Below are the code and all the weights of a small trained network. Each question names an input and a class and asks about switching units off, where a switched-off unit gives its printed mean instead of its output.

import numpy as np


def w(rows, s, z=0):
    codes = np.array(rows[::2]) - 128.0
    scale = np.full(codes.shape[1], s)
    scale[-1] = z or s
    return codes * scale


def f(y):
    return y / 2 * (1 + np.tanh(0.7978845608 * (y + 0.044715 * y**3)))


def log_softmax(a):
    a = a - a.max(-1, keepdims=True)
    return a - np.log(np.exp(a).sum(-1, keepdims=True))


def net(x, mask):
    res = np.array(x, float).reshape(1, 6) / 4 @ E
    y = f(res @ A[0][:, :-1].T + A[0][:, -1])
    res = res + np.where(mask, y, B[0][:, -1]) @ B[0][:, :-1]
    return log_softmax(res[-1] @ U[:, :-1].T + U[:, -1])


A, B = {}, {}
E = w([
[118,178,228,14],'x0',
[132,127,122,130],'x1',
[127,130,130,130],'x2',
[128,126,129,131],'x3',
[188,39,41,2],'x4',
[211,243,78,117],'x5',
],0.0062)
A[0] = w([
[195,223,92,106,103],'n0',
[38,5,188,119,119],'n1',
[151,70,33,231,115],'n2',
[209,224,93,100,105],'n3',
[28,3,186,116,111],'n4',
[167,72,74,45,16],'n5',
[125,148,237,10,78],'n6',
[177,55,75,45,37],'n7',
[109,160,218,12,73],'n8',
[182,48,71,39,4],'n9',
[195,233,81,83,77],'n10',
[184,52,78,46,27],'n11',
[155,66,29,235,117],'n12',
[38,4,192,119,125],'n13',
[39,2,195,118,117],'n14',
[118,155,219,11,89],'n15',
[164,62,70,41,9],'n16',
],0.0054,0.0021)
B[0] = w([
[204,78,95,207,209],'n0',
[193,132,60,178,225],'n1',
[34,226,70,52,243],'n2',
[207,78,92,185,223],'n3',
[186,130,65,177,229],'n4',
[119,160,169,188,196],'n5',
[93,209,48,120,243],'n6',
[85,189,216,211,219],'n7',
[74,218,36,107,230],'n8',
[89,187,215,209,223],'n9',
[188,102,73,175,221],'n10',
[70,221,253,241,218],'n11',
[27,224,75,35,253],'n12',
[187,136,65,173,230],'n13',
[197,135,49,192,229],'n14',
[85,209,40,104,236],'n15',
[113,159,176,192,205],'n16',
],0.0058,0.0024)
U = w([
[122,121,137,116,250],'0',
[130,122,135,118,226],'1',
[80,167,228,206,48],'2',
[62,161,58,64,15],'3',
[236,89,75,167,28],'4',
[131,101,154,90,213],'5',
[135,2,211,11,2],'6',
],0.01,0.0066)

Each question gives the input, the list of numbers given to net, and the class t.
The units are the neurons (one row each of A and B). Each row of codes is followed by its name. A weight is (code - 128) times the scale printed after its matrix; where a second scale follows, it is the last column's (A, B and U).
mask holds one flag per neuron, in row order. A switched-off neuron (its flag False) gives its mean, the last column of its row in B, instead of its output. The means were averaged over made-up inputs and are rounded, as every weight is.
A unit's drop is (log p(t) with every unit on - log p(t) with that unit switched off) / (log p(t) with every unit on - log p(t) with every unit switched off).
The circuit of an input: a set's keep is (log p(t) with only the set's units on - log p(t) with every unit switched off) / (log p(t) with every unit on - log p(t) with every unit switched off). Starting from the 12 units with the biggest drops (on a tie, the unit counted first), units are removed one at a time, each time the one whose removal leaves the highest keep (on an exact tie, the one counted first), for as long as the keep stays at least 0.8.
circuit, biggest first: the units of the circuit, biggest drop first
top k neurons: the k neurons with the biggest drops, biggest first
drop of u: that unit's drop, to one decimal
input [-7,2,7,-1,8,1], class 2: top neuron -> n11
input [8,-7,6,-4,1,4], class 3: circuit, biggest first -> n8, n15
input [-8,7,-4,0,-3,7], class 3: top 2 neurons -> n12, n2
input [-5,5,-4,-2,1,-7], class 4: circuit, biggest first -> n14, n1
input [7,-1,2,-1,-2,3], class 3: top 3 neurons -> n8, n15, n6
input [8,-3,-4,2,-5,5], class 3: top 3 neurons -> n8, n15, n6
input [5,3,7,-3,8,8], class 2: drop of n7 -> 0.3
input [-6,-5,-4,5,-4,2], class 3: drop of n9 -> 0.1
input [8,6,1,1,-6,-1], class 3: drop of n15 -> 0.2
input [7,-1,7,-7,1,-8], class 4: drop of n12 -> 0.1
